[[7122, 8174, 8168, 7890, 5712, 5599],
 [9751, 8349, 6489, 7985, 9404, 7527],
 [4986, 7435, 8969, 6514, 2803, 5632]] -> 5712

[2175, 1735, 1669, 7832, 1367, 7777, 7998] -> 7777

[[620, 403, 514, 278],
 [298, 55, -528, 867]] -> 514

[-13, -46, -7, -25, 30, 15, 17] -> 15

[64, 184, 167, 88, 7, 128, 199] -> 128

[5213, 6309, 4069, 2962, 8117, 4705, 4546] -> 4705
---
[[.43,.17,-.11,-.32,-.09,-.06],
[.01,.46,.07,-.15,-.32,-.07],
[-.09,.23,.39,-.06,-.28,-.23]] value -.06, -.09

[[-.40,.21,-.04,-.19,-.19,.05],
[-.26,.12,.13,.04,.02,.02],
[-.31,.19,-.01,-.07,-.06,.08]] value .05, -.31

[-.10,.01,.53,-.17,.55] value .55, -.10

[-.33,.10,-.43,.53,.48] value .48, -.33

[-.15,.51,-.03,-.09] value -.09, -.15

[[.05,.03,.28,.28,-.29,-.53,-.10],
[.06,-.49,-.16,-.23,-.47,-.10,.26],
[-.50,-.35,.24,-.41,.21,-.07,-.06]] value -.10, -.50

[.48,.37,-.22,.32,.34,.11,.22] value .22, .48

[-.11,.30,-.09,.45,.00,.33,.02] value .02, -.11
---
[-.02 -.25 -.05  .44 -.20  .15  .07] >> -.25

[[-.13 -.24  .13 -.02 -.18]
 [-.15 -.09  .12  .05 -.41]
 [-.29  .06 -.02  .13  .03]] >> .06

[[ .14  .28 -.15  .38  .04 -.20 -.05]
 [-.11 -.07 -.07  .34  .36  .30  .47]] >> -.07

[[-.05  .22  .01  .37  .33]
 [ .02  .42 -.28 -.13  .01]
 [-.46  .46  .19 -.09 -.37]] >> .46

[[ .01  .00 -.08  .27  .00]
 [ .41 -.05 -.27  .20 -.16]
 [-.21  .09 -.25 -.12 -.14]] >> .09

[[-.30 -.29  .11 -.39]
 [ .26  .42 -.30 -.52]
 [ .09  .14 -.10 -.17]] >> .14
---
[-.46, -.23, -.40, .12, .20, .51] ans = -.46, .51

[[.22, -.34, -.25, -.25, -.40],
 [.07, -.20, .27, .13, -.46]] ans = .22, -.46

[.18, .22, -.10, -.57] ans = .18, -.57

[.49, .20, -.10, -.21] ans = .49, -.21

[[.24, .20, .00, -.26, .34, .43],
 [.14, .23, -.19, .09, .25, .19]] ans = .24, .19

[.17, -.51, .12, -.23, .13, .20] ans = .17, .20

[[.09, -.10, -.30, -.14, .17, -.38],
 [-.03, -.22, -.50, -.10, .26, -.44],
 [.07, -.11, -.38, -.26, .20, -.57]] ans = .09, -.57

[[-.44, -.20, .04, .00, .01],
 [.37, .01, .14, .04, .24],
 [.34, -.13, .09, .08, -.40]] ans = -.44, -.40

[[-.37, -.21, -.11, -.13, .40, .15, .09],
 [.29, -.28, .09, -.17, -.01, -.18, -.06],
 [.16, -.38, .02, -.22, .14, -.10, -.19]] ans = -.37, -.19

[[-.03, -.27, .30, -.49, -.44, .09],
 [.38, .24, .37, .01, -.30, -.08]] ans = -.03, -.08
---
((52, 46, 76, 22, 51, 17, 31), (47, 40, 52, 58, 75, 9, 38)) -> 76, 75
((7, -26, -27, -39, 0), (25, 0, -10, -37, -11), (-18, 21, 20, 23, -31)) -> 25, 23
(441, -765, 72, -72, 861, 269, 763) -> 861, 763
(3, 7, 5, 2, 2, 3, 4) -> 7, 5
((5383, 8085, 7089, 4447, 3555, 4764), (5178, 6442, 3281, 3813, 3132, 5318), (4167, 5529, 5767, 5879, 6293, 5820)) -> 8085, 7089
(878, 810, 364, 614, 63, 900, 169) -> 900, 878
(1961, 4346, 3097, 9596, 6764, 8782, 4025) -> 9596, 8782
---
[[ .18  .03 -.01 -.10 -.09  .22 -.07]
 [-.46  .57  .02  .35 -.31  .25 -.01]] => -.09

[ .52 -.49 -.06  .32] => -.49

[[ .00  .01  .02  .05 -.06  .06 -.02]
 [ .02  .07  .14  .13 -.18  .18 -.05]
 [ .08 -.10 -.07  .09 -.45  .33 -.25]] => -.06

[ .04  .49  .35  .41  .45 -.09  .43] => .45

[[-.21 -.24 -.41  .16  .07]
 [-.14 -.21 -.11 -.06  .15]
 [ .00  .08  .17  .04  .02]] => -.41

[-.55  .43  .09 -.06  .03 -.44  .36] => .03

[ .02 -.45  .28  .44 -.26 -.28] => .44
---
[17, 80, 40, 115, 209, 85] --> 209, 17
[[118, 99, 64, 97], [161, 56, 212, 53]] --> 212, 53
[-9, -50, 19, 17, -32, 33, -39] --> 33, -50
[[46, 68, 61, 91, 88], [52, 47, 68, 54, 21]] --> 91, 21
[85, 148, 707, 915] --> 915, 85
[2573, 8287, 9736, 7875, 4323, 3823, 3066] --> 9736, 2573
[181, 132, 10, 231, 70] --> 231, 10
---
array([217, 146,  27, 147]) Answer: 27
array([-26, -12, -15,  39, -35,  47, -17]) Answer: 47
array([ 799,  -13, -857,  136,  207]) Answer: 136
array([ 483, -722,  505, -181,  -42, -615,  877]) Answer: -615
array([126,  91, 229, 190,  56,  17,  80]) Answer: 17
array([8437, 3923, 2691, 2003, 7199]) Answer: 2003
---
[[ 293  247  515 -676 -246  -17 -609]
 [-430 -379 -334  -43  260  -54  806]
 [-724 -599  830 -725  110  -73  376]] ==> -609, -724

[[ 56  90  67  71 150]
 [181  95  61 107 204]
 [138 178 173 118  48]] ==> 150, 138

[[ 452  118  880 -688]
 [ 551  102  291 -405]] ==> -688, 551

[[564 603 580 265]
 [671 829 240 957]] ==> 265, 671

[[ -2  -1   0   0   0]
 [ 11 -26  -3   1  32]
 [ -8   4 -11   0  -9]] ==> 0, -8

[[180 228 228 127  23 141]
 [151 209 219 141  20 133]
 [ 96 165 196 176  35 125]] ==> 141, 96

[[765 444 565 221]
 [557 449 524 435]] ==> 221, 557

[[3067 4663 3291 3970 2296 4705 8282]
 [2420 4714 2884 3744 1556 4731 9686]
 [3931 4695 4114 4391 3605 4683 6210]] ==> 8282, 3931
---
-.02   .02  -.02  -.01   .01   .03   .01
 .04   .23  -.19   .12   .23   .30   .13
 .33  -.25   .15   .19   .29  -.34  -.55
==> .04

 .13  -.26   .54  -.24  -.06   .41
-.15  -.04  -.56  -.14   .26  -.09
-.05  -.35  -.40  -.32   .05   .26
==> -.15

 .07  -.04   .02   .08
 .01   .00   .00   .00
-.51   .42   .46   .36
==> .01

 .29   .31  -.36   .15   .15  -.20   .43
 .20   .13  -.07   .05   .04  -.13   .26
 .01   .02   .01  -.06   .24   .11  -.01
==> .20

 .24   .21  -.53  -.44   .06  -.14
 .14  -.48   .56   .30   .01   .47
-.41  -.43   .44   .12   .03  -.04
==> .14

-.20   .02   .44   .37   .01   .11
-.03   .00   .08   .09  -.01   .00
-.12   .16  -.19  -.09   .02  -.22
==> -.03

-.12   .14  -.01   .27  -.02   .05  -.12
-.23   .24  -.01   .43  -.03   .02  -.19
 .05   .00   .01   .00   .00   .05  -.01
==> -.23

-.30  -.16   .02  -.16   .03  -.04
 .22   .17  -.43  -.24   .14  -.03
-.52   .15   .18  -.27   .53  -.07
==> .22

-.05   .10  -.12  -.04  -.17
 .23   .15  -.04   .01   .04
-.04  -.22   .53   .06   .06
==> .23
